Below are the code and all the weights of a small trained network. Each question names an input and a class and asks about switching units off, where a switched-off unit gives its printed mean instead of its output.

import numpy as np


def w(rows, s, z=0):
    codes = np.array(rows[::2]) - 128.0
    scale = np.full(codes.shape[1], s)
    scale[-1] = z or s
    return codes * scale


def f(y):
    return y / 2 * (1 + np.tanh(0.7978845608 * (y + 0.044715 * y**3)))


def log_softmax(a):
    a = a - a.max(-1, keepdims=True)
    return a - np.log(np.exp(a).sum(-1, keepdims=True))


def net(x, mask):
    res = np.array(x, float).reshape(1, 8) / 4 @ E
    y = f(res @ A[0][:, :-1].T + A[0][:, -1])
    res = res + np.where(mask, y, B[0][:, -1]) @ B[0][:, :-1]
    return log_softmax(res[-1] @ U[:, :-1].T + U[:, -1])


A, B = {}, {}
E = w([
[114,172,82,155,51,91,89,105,192,111,179],'x0',
[132,194,161,142,170,151,186,2,212,118,165],'x1',
[143,168,178,178,64,130,163,100,43,119,23],'x2',
[119,206,90,182,109,147,116,150,134,196,92],'x3',
[73,139,127,134,30,127,186,127,172,112,110],'x4',
[207,109,58,104,144,56,91,69,70,63,106],'x5',
[118,82,207,179,58,151,62,153,127,146,200],'x6',
[105,140,84,180,135,171,120,81,120,23,133],'x7',
],0.0079)
A[0] = w([
[136,22,173,91,148,129,82,216,98,142,168,209],'N0',
[23,170,172,171,86,170,198,152,182,138,133,191],'N1',
[174,87,111,103,191,110,143,150,103,121,80,197],'N2',
[185,172,96,53,237,114,170,82,131,204,97,186],'N3',
[179,140,129,101,189,78,215,45,134,122,107,219],'N4',
[76,148,167,136,150,217,195,111,127,153,83,247],'N5',
[167,111,87,71,200,101,150,69,119,28,148,159],'N6',
[58,154,77,107,97,148,94,153,236,153,219,149],'N7',
[101,162,146,152,64,77,103,69,255,92,207,255],'N8',
[157,167,56,136,23,65,83,191,74,95,62,184],'N9',
[156,134,57,104,223,171,129,107,159,91,174,237],'N10',
],0.0067,0.0031)
B[0] = w([
[133,61,189,55,166,118,67,164,61,164,190,210],'N0',
[55,187,156,109,53,232,174,119,113,183,125,233],'N1',
[126,91,136,127,172,95,102,163,127,100,138,182],'N2',
[180,197,147,136,192,55,139,255,188,97,83,205],'N3',
[145,198,133,93,153,100,170,156,171,59,100,205],'N4',
[134,211,177,149,162,190,156,150,98,151,75,207],'N5',
[52,123,91,111,192,120,139,61,117,10,122,213],'N6',
[54,125,49,147,89,123,78,184,211,207,175,221],'N7',
[153,152,80,83,54,123,133,57,206,153,191,254],'N8',
[150,58,50,197,83,72,145,84,37,193,73,236],'N9',
[55,148,87,172,174,133,54,120,147,94,129,204],'N10',
],0.0074,0.0095)
U = w([
[205,177,173,242,183,198,39,25,116,100,172,215],'0',
[152,7,215,58,158,131,68,156,71,153,179,231],'1',
[219,186,167,114,172,85,183,199,178,132,75,75],'2',
[79,173,189,125,85,254,221,104,126,154,87,132],'3',
[172,138,132,63,59,110,214,4,161,45,157,101],'4',
[172,53,58,193,80,89,151,88,48,153,47,201],'5',
[103,126,71,117,78,143,84,113,222,195,206,5],'6',
[81,121,79,129,219,115,117,108,144,18,106,23],'7',
],0.0072,0.0018)

Each question gives the input, the list of numbers given to net, and the class t.
The units are the neurons (one row each of A and B). Each row of codes is followed by its name. A weight is (code - 128) times the scale printed after its matrix; where a second scale follows, it is the last column's (A, B and U).
mask holds one flag per neuron, in row order. A switched-off neuron (its flag False) gives its mean, the last column of its row in B, instead of its output. The means were averaged over made-up inputs and are rounded, as every weight is.
A unit's drop is (log p(t) with every unit on - log p(t) with that unit switched off) / (log p(t) with every unit on - log p(t) with every unit switched off).
The circuit of an input: a set's keep is (log p(t) with only the set's units on - log p(t) with every unit switched off) / (log p(t) with every unit on - log p(t) with every unit switched off). Starting from all 11 units, units are removed one at a time, each time the one whose removal leaves the highest keep (on an exact tie, the one counted first), for as long as the keep stays at least 0.8.
units of the circuit, in order: the units of the circuit, biggest drop first
unit that matters most: the unit with the biggest drop
top k neurons: the k neurons with the biggest drops, biggest first
drop of u: that unit's drop, to one decimal
input [1,8,-6,-8,-1,4,-7,-5], class 7: unit that matters most -> N6
input [-8,-3,6,-4,4,1,-7,2], class 2: units of the circuit, in order -> [N3 N4]
input [8,6,1,4,-8,-3,-8,5], class 7: units of the circuit, in order -> [N10 N6]
input [2,-4,-1,3,-3,1,-3,3], class 5: units of the circuit, in order -> [N9 N4]
input [-1,1,-6,-1,1,-8,-8,-3], class 2: top 3 neurons -> [N3 N5 N8]
input [-3,-4,-3,8,3,0,2,3], class 5: units of the circuit, in order -> [N8 N9 N4]
input [-2,-2,-3,0,5,-3,2,-6], class 1: top 4 neurons -> [N0 N8 N10 N4]
input [1,-1,4,-2,-4,4,4,-1], class 1: top 2 neurons -> [N0 N8]
input [2,3,0,6,-7,4,-2,0], class 7: top 3 neurons -> [N10 N6 N5]
input [7,-6,-4,-2,6,5,-3,-1], class 5: top 2 neurons -> [N9 N1]
input [-6,5,-7,1,6,-1,-8,-1], class 2: top 3 neurons -> [N3 N5 N4]
input [2,-3,8,8,0,-2,7,5], class 5: top 2 neurons -> [N9 N4]
input [-1,1,-3,5,3,-2,-3,-5], class 2: top 2 neurons -> [N3 N8]
input [5,2,-4,6,-4,4,-4,-3], class 7: top neuron -> [N10]
input [5,2,4,6,0,2,-4,-6], class 2: top 3 neurons -> [N3 N4 N6]
input [0,8,-7,-3,-7,7,2,-7], class 7: top 2 neurons -> [N6 N10]
input [5,-8,1,5,-3,-6,4,-7], class 1: top 2 neurons -> [N0 N8]
input [-5,-4,0,4,-6,-6,4,4], class 1: drop of N0 -> 0.5
input [7,-6,-5,2,-1,4,-4,0], class 5: drop of N2 -> 0.0
input [6,-5,-1,2,-5,2,5,-1], class 1: drop of N0 -> 0.9
